Here is a tiny trained network, its code and every weight. The questions are about switching its units off for an input and a target symbol, where a switched-off unit gives its printed mean instead of its output.

import numpy as np


def w(rows, s, z=0):
    codes = np.array(rows[::2]) - 128.0
    scale = np.full(codes.shape[1], s)
    scale[-1] = z or s
    return codes * scale


def f(y):
    return y / 2 * (1 + np.tanh(0.7978845608 * (y + 0.044715 * y**3)))


def softmax(a):
    e = np.exp(a - a.max(-1, keepdims=True))
    return e / e.sum(-1, keepdims=True)


def log_softmax(a):
    a = a - a.max(-1, keepdims=True)
    return a - np.log(np.exp(a).sum(-1, keepdims=True))


def net(x, mask):
    ids = ['ΔΛΠΦαβγεζηθμξτψω'.index(c) for c in x.split()]
    T = len(ids)
    res = E[ids] + P[:T]
    u = 0
    for l in range(3):
        r = res
        for j in range(3):
            rows = slice(3 * j, 3 * j + 3)
            q, k, v = (r @ M[l][rows].T for M in (Q, K, V))
            z = softmax(np.where(np.tri(T) > 0, q @ k.T / 3**0.5, -1e9)) @ v
            o = O[l][rows]
            res = res + np.where(mask[u + j], z, o[:, -1]) @ o[:, :-1]
        u += 3
        y = f(res @ A[l][:, :-1].T + A[l][:, -1])
        res = res + np.where(mask[u : u + 4], y, B[l][:, -1]) @ B[l][:, :-1]
        u += 4
    return log_softmax(res[-1] @ U[:, :-1].T + U[:, -1])


Q, K, V, O, A, B = {}, {}, {}, {}, {}, {}
E = w([
[96,131,137],'Δ',
[12,132,124],'Λ',
[141,158,145],'Π',
[45,140,148],'Φ',
[49,220,61],'α',
[122,165,86],'β',
[97,91,2],'γ',
[137,104,105],'ε',
[119,137,140],'ζ',
[56,135,138],'η',
[163,97,90],'θ',
[149,167,120],'μ',
[136,106,156],'ξ',
[139,212,185],'τ',
[47,150,180],'ψ',
[115,94,121],'ω',
],0.022)
P = w([
[80,2,242],'0',
[147,185,19],'1',
[80,205,112],'2',
[101,185,103],'3',
[90,135,120],'4',
[105,141,125],'5',
[98,130,112],'6',
[129,125,80],'7',
[103,80,151],'8',
[111,117,149],'9',
[142,128,82],'10',
[129,119,98],'11',
[90,184,111],'12',
],0.0044)
Q[0] = w([
[254,152,220],'L0H1',
[180,149,136],'L0H1',
[76,51,76],'L0H1',
[105,121,204],'L0H2',
[195,133,67],'L0H2',
[148,226,159],'L0H2',
[143,79,85],'L0H3',
[74,228,8],'L0H3',
[7,204,71],'L0H3',
],0.0074)
K[0] = w([
[186,174,129],'L0H1',
[136,153,187],'L0H1',
[159,107,137],'L0H1',
[66,162,129],'L0H2',
[130,4,153],'L0H2',
[178,163,99],'L0H2',
[165,145,112],'L0H3',
[129,143,155],'L0H3',
[136,93,144],'L0H3',
],0.018)
V[0] = w([
[70,242,112],'L0H1',
[87,140,36],'L0H1',
[43,84,173],'L0H1',
[10,188,107],'L0H2',
[148,200,72],'L0H2',
[85,119,229],'L0H2',
[253,63,36],'L0H3',
[2,97,44],'L0H3',
[189,245,104],'L0H3',
],0.0078)
O[0] = w([
[174,79,3,241],'L0H1',
[111,183,159,195],'L0H1',
[112,107,236,171],'L0H1',
[146,161,71,254],'L0H2',
[95,154,160,189],'L0H2',
[155,76,133,108],'L0H2',
[127,160,130,9],'L0H3',
[125,84,34,201],'L0H3',
[121,182,50,126],'L0H3',
],0.0059,0.0068)
A[0] = w([
[77,253,114,123],'L0N1',
[114,119,224,95],'L0N2',
[164,71,169,252],'L0N3',
[181,142,190,51],'L0N4',
],0.011,0.0034)
B[0] = w([
[115,58,184,254],'L0N1',
[169,69,153,130],'L0N2',
[96,174,102,136],'L0N3',
[56,254,181,119],'L0N4',
],0.0086,0.0094)
Q[1] = w([
[137,22,203],'L1H1',
[54,163,108],'L1H1',
[151,129,234],'L1H1',
[108,97,75],'L1H2',
[154,74,115],'L1H2',
[115,41,200],'L1H2',
[214,34,114],'L1H3',
[209,66,152],'L1H3',
[138,254,180],'L1H3',
],0.0076)
K[1] = w([
[194,157,121],'L1H1',
[65,120,109],'L1H1',
[155,174,78],'L1H1',
[148,49,118],'L1H2',
[122,141,205],'L1H2',
[43,100,137],'L1H2',
[145,123,27],'L1H3',
[188,125,2],'L1H3',
[28,121,84],'L1H3',
],0.0084)
V[1] = w([
[153,147,99],'L1H1',
[97,194,117],'L1H1',
[161,151,97],'L1H1',
[90,78,134],'L1H2',
[124,142,93],'L1H2',
[101,210,10],'L1H2',
[156,141,110],'L1H3',
[50,141,95],'L1H3',
[109,152,144],'L1H3',
],0.012)
O[1] = w([
[159,158,103,43],'L1H1',
[214,161,132,107],'L1H1',
[200,106,43,16],'L1H1',
[84,98,113,255],'L1H2',
[50,95,188,152],'L1H2',
[160,13,160,185],'L1H2',
[115,104,97,80],'L1H3',
[136,3,139,249],'L1H3',
[154,128,138,115],'L1H3',
],0.0067,0.0039)
A[1] = w([
[194,136,225,255],'L1N1',
[239,131,11,30],'L1N2',
[1,46,190,241],'L1N3',
[216,1,131,146],'L1N4',
],0.0078,0.0035)
B[1] = w([
[200,141,84,130],'L1N1',
[124,114,138,134],'L1N2',
[165,170,86,248],'L1N3',
[117,247,138,176],'L1N4',
],0.012,0.016)
Q[2] = w([
[108,99,171],'L2H1',
[224,156,71],'L2H1',
[157,129,159],'L2H1',
[139,209,162],'L2H2',
[111,93,185],'L2H2',
[94,196,176],'L2H2',
[113,196,158],'L2H3',
[137,51,254],'L2H3',
[92,61,111],'L2H3',
],0.0094)
K[2] = w([
[115,92,143],'L2H1',
[127,139,172],'L2H1',
[138,135,19],'L2H1',
[116,149,165],'L2H2',
[166,12,94],'L2H2',
[143,71,177],'L2H2',
[85,160,123],'L2H3',
[132,82,192],'L2H3',
[184,99,149],'L2H3',
],0.011)
V[2] = w([
[58,137,69],'L2H1',
[76,206,64],'L2H1',
[130,174,140],'L2H1',
[236,98,23],'L2H2',
[143,122,90],'L2H2',
[95,206,254],'L2H2',
[152,109,129],'L2H3',
[127,144,180],'L2H3',
[115,37,163],'L2H3',
],0.0097)
O[2] = w([
[108,114,254,180],'L2H1',
[123,40,184,244],'L2H1',
[148,72,142,164],'L2H1',
[180,216,143,129],'L2H2',
[145,244,179,139],'L2H2',
[185,43,73,149],'L2H2',
[147,35,108,99],'L2H3',
[151,88,107,100],'L2H3',
[83,147,37,8],'L2H3',
],0.0065,0.015)
A[2] = w([
[189,27,160,254],'L2N1',
[40,147,87,83],'L2N2',
[184,167,160,194],'L2N3',
[136,2,37,69],'L2N4',
],0.0061,0.0048)
B[2] = w([
[94,165,72,254],'L2N1',
[91,194,225,118],'L2N2',
[97,93,17,204],'L2N3',
[182,254,183,164],'L2N4',
],0.0077,0.0079)
U = w([
[63,112,150,143],'Δ',
[52,192,160,82],'Λ',
[118,127,110,137],'Π',
[28,179,165,33],'Φ',
[219,162,201,19],'α',
[121,162,75,255],'β',
[125,133,180,133],'γ',
[102,108,129,121],'ε',
[109,95,105,111],'ζ',
[112,157,183,131],'η',
[108,94,101,155],'θ',
[87,244,2,174],'μ',
[204,58,144,217],'ξ',
[167,105,74,85],'τ',
[70,81,172,65],'ψ',
[107,77,150,76],'ω',
],0.0097,0.0066)

Each question gives the input, a string of symbols that net reads in full, and the target symbol t.
The units are the heads (3 rows each of Q, K, V and O) and the neurons (one row each of A and B). Each row of codes is followed by its name. A weight is (code - 128) times the scale printed after its matrix; where a second scale follows, it is the last column's (O, A, B and U).
mask holds one flag per unit, layer by layer, with each layer's heads first. A switched-off unit (its flag False) gives its mean, the last column of its rows in O or B, instead of its output. The means were averaged over made-up inputs and are rounded, as every weight is.
A unit's drop is (log p(t) with every unit on - log p(t) with that unit switched off) / (log p(t) with every unit on - log p(t) with every unit switched off).
The circuit of an input: a set's keep is (log p(t) with only the set's units on - log p(t) with every unit switched off) / (log p(t) with every unit on - log p(t) with every unit switched off). Starting from the 12 units with the biggest drops (on a tie, the unit counted first), units are removed one at a time, each time the one whose removal leaves the highest keep (on an exact tie, the one counted first), for as long as the keep stays at least 0.8.
circuit, biggest first: the units of the circuit, biggest drop first
most important unit: the unit with the biggest drop
k most important neurons: the k neurons with the biggest drops, biggest first
top k neurons in layer l: the k neurons of layer l with the biggest drops, biggest first
which heads matter: for each layer, one digit per head in row order, 1 if its drop is at least 0.15 and else 0, layers parted by /
drop when u is switched off: that unit's drop, to one decimal
input μ μ τ ξ ζ η, target μ: most important unit : L2H1
input ξ α ψ α β μ β ξ η ξ ζ ψ, target ξ: which heads matter : 101 / 011 / 010
input μ θ ζ Δ Λ γ, target μ: circuit, biggest first : (L1N4 L2H2)
input ξ α τ, target ξ: circuit, biggest first : (L2H2 L1H2)
input μ Δ τ μ β μ, target μ: 2 most important neurons : (L1N4 L0N1)
input ξ ω ψ μ, target ξ: circuit, biggest first : (L2H2 L1H2 L0H1 L2H1)
input μ Φ μ μ μ γ, target μ: 4 most important neurons : (L0N1 L1N4 L1N3 L0N3)
input α μ ξ, target α: 2 most important neurons : (L1N4 L1N3)
input ξ Π ξ μ, target ξ: which heads matter : 101 / 011 / 011
input α ψ θ, target α: which heads matter : 101 / 011 / 011
input μ μ Φ, target μ: 2 most important neurons : (L1N3 L0N1)
input ξ Φ μ Λ Δ β, target ξ: circuit, biggest first : (L1H2 L0H1 L2H2 L2H1)
input μ μ Φ ψ μ τ Φ ω Λ, target μ: 3 most important neurons : (L1N3 L1N4 L0N1)
input ξ α Δ Π, target ξ: most important unit : L2H2
input ξ μ Δ, target ξ: top 2 neurons in layer 0 : (L0N4 L0N2)
input ξ θ ζ, target ξ: 3 most important neurons : (L0N4 L0N1 L0N2)
input μ ξ ζ ε γ μ α ψ Φ ζ Λ, target μ: 2 most important neurons : (L1N3 L0N1)
input ξ μ Φ μ β ξ α ω ψ, target ξ: 3 most important neurons : (L0N2 L0N4 L1N3)
input α η ψ α ζ, target α: 2 most important neurons : (L1N4 L1N3)
input μ Π μ, target μ: circuit, biggest first : (L2H1)
input Λ Φ α, target Λ: top 2 neurons in layer 1 : (L1N3 L1N4)
input μ Φ Φ α ω, target μ: drop when L2H1 is switched off : 0.2
input α Φ μ ζ μ, target α: drop when L1H2 is switched off : 1.1
